Below are the code and all the weights of a small trained network. Each question names an input and a class and asks about switching units off, where a switched-off unit gives its printed mean instead of its output.

import numpy as np


def w(rows, s, z=0):
    codes = np.array(rows[::2]) - 128.0
    scale = np.full(codes.shape[1], s)
    scale[-1] = z or s
    return codes * scale


def f(y):
    return np.maximum(y, 0)


def log_softmax(a):
    a = a - a.max(-1, keepdims=True)
    return a - np.log(np.exp(a).sum(-1, keepdims=True))


def net(x, mask):
    res = np.array(x, float).reshape(1, 6) / 4 @ E
    y = f(res @ A[0][:, :-1].T + A[0][:, -1])
    res = res + np.where(mask, y, B[0][:, -1]) @ B[0][:, :-1]
    return log_softmax(res[-1] @ U[:, :-1].T + U[:, -1])


A, B = {}, {}
E = w([
[77,202,111,149,65,139,71,121,56],'x0',
[131,133,131,130,125,122,128,130,130],'x1',
[129,130,127,126,134,133,125,131,126],'x2',
[84,101,128,253,168,119,82,114,162],'x3',
[126,125,132,133,116,130,138,121,131],'x4',
[196,52,66,148,95,92,84,86,71],'x5',
],0.013)
A[0] = w([
[147,150,123,123,126,107,128,130,135,46],'N0',
[181,150,132,35,100,157,168,133,81,32],'N1',
[51,173,102,131,56,142,81,110,62,48],'N2',
[180,95,76,137,119,89,133,92,97,70],'N3',
[120,111,142,116,114,109,120,120,147,66],'N4',
[77,203,122,148,80,125,101,115,40,27],'N5',
[188,45,164,112,197,94,177,137,186,88],'N6',
[183,158,114,2,98,131,171,153,92,36],'N7',
[111,119,117,204,174,124,97,126,154,37],'N8',
[157,64,146,113,175,122,179,132,153,87],'N9',
[187,69,113,107,187,120,176,116,214,65],'N10',
[45,209,206,93,162,182,164,188,209,115],'N11',
[204,87,87,136,98,103,96,95,114,92],'N12',
[167,56,70,129,99,74,90,105,94,107],'N13',
[185,66,73,133,93,106,96,98,96,123],'N14',
[72,96,118,228,186,119,92,104,149,3],'N15',
[96,190,138,129,125,138,172,133,179,20],'N16',
[192,93,103,127,103,144,114,119,97,47],'N17',
],0.0098,0.0038)
B[0] = w([
[103,117,123,134,102,158,162,149,134,129],'N0',
[54,35,146,247,57,54,64,102,217,192],'N1',
[210,218,61,123,82,203,99,225,113,193],'N2',
[116,108,169,127,174,139,144,107,86,175],'N3',
[132,114,94,133,130,146,143,142,120,129],'N4',
[211,233,90,121,68,195,97,203,122,190],'N5',
[197,222,55,116,64,208,69,177,125,208],'N6',
[16,57,100,196,80,21,106,116,253,209],'N7',
[75,74,121,132,67,40,155,119,219,176],'N8',
[172,213,86,145,78,181,49,198,89,180],'N9',
[190,211,57,159,83,214,75,206,101,199],'N10',
[128,72,221,38,248,148,225,32,25,248],'N11',
[125,129,158,82,201,92,171,92,75,185],'N12',
[159,116,198,74,218,120,192,80,88,195],'N13',
[120,79,184,66,188,154,217,104,60,195],'N14',
[28,63,125,195,77,47,100,100,248,197],'N15',
[158,99,154,99,165,122,177,54,82,170],'N16',
[115,131,183,132,177,128,127,89,116,165],'N17',
],0.0064,0.018)
U = w([
[114,77,175,87,239,127,203,97,38,248],'0',
[165,214,47,116,72,195,76,186,111,121],'1',
[39,27,105,146,79,21,104,122,254,28],'2',
],0.0086,0.0013)

Each question gives the input, the list of numbers given to net, and the class t.
The units are the neurons (one row each of A and B). Each row of codes is followed by its name. A weight is (code - 128) times the scale printed after its matrix; where a second scale follows, it is the last column's (A, B and U).
mask holds one flag per neuron, in row order. A switched-off neuron (its flag False) gives its mean, the last column of its row in B, instead of its output. The means were averaged over made-up inputs and are rounded, as every weight is.
A unit's drop is (log p(t) with every unit on - log p(t) with that unit switched off) / (log p(t) with every unit on - log p(t) with every unit switched off).
k most important neurons: the k neurons with the biggest drops, biggest first
drop when u is switched off: that unit's drop, to one decimal
input [6,1,-4,-7,6,-3], class 2: 4 most important neurons -> N7, N1, N6, N10
input [3,4,-3,-8,7,-7], class 2: 2 most important neurons -> N7, N1
input [-8,-8,1,6,5,-1], class 1: 2 most important neurons -> N6, N10
input [7,2,1,2,-4,7], class 0: 2 most important neurons -> N13, N14
input [-8,-4,7,8,-2,8], class 0: most important neuron -> N13
input [-5,1,-3,5,8,2], class 1: 4 most important neurons -> N6, N7, N10, N1
input [-6,6,1,-2,8,4], class 1: 2 most important neurons -> N11, N6
input [-5,1,3,7,5,7], class 0: 3 most important neurons -> N13, N14, N7
input [-6,-3,-1,-5,-6,4], class 1: 3 most important neurons -> N6, N10, N11
input [7,-2,8,-8,-5,-2], class 2: 4 most important neurons -> N7, N1, N6, N10
input [7,-2,-4,7,-6,-7], class 0: 2 most important neurons -> N11, N6
input [1,5,1,-5,-2,3], class 2: 2 most important neurons -> N11, N7
input [-8,0,3,-5,-7,7], class 1: 4 most important neurons -> N6, N10, N11, N9
input [-2,-4,-5,0,-2,0], class 1: drop when N11 is switched off -> 0.4
input [5,0,-4,1,-7,6], class 0: drop when N14 is switched off -> 0.1
input [-3,-1,4,7,6,7], class 0: drop when N3 is switched off -> 0.3
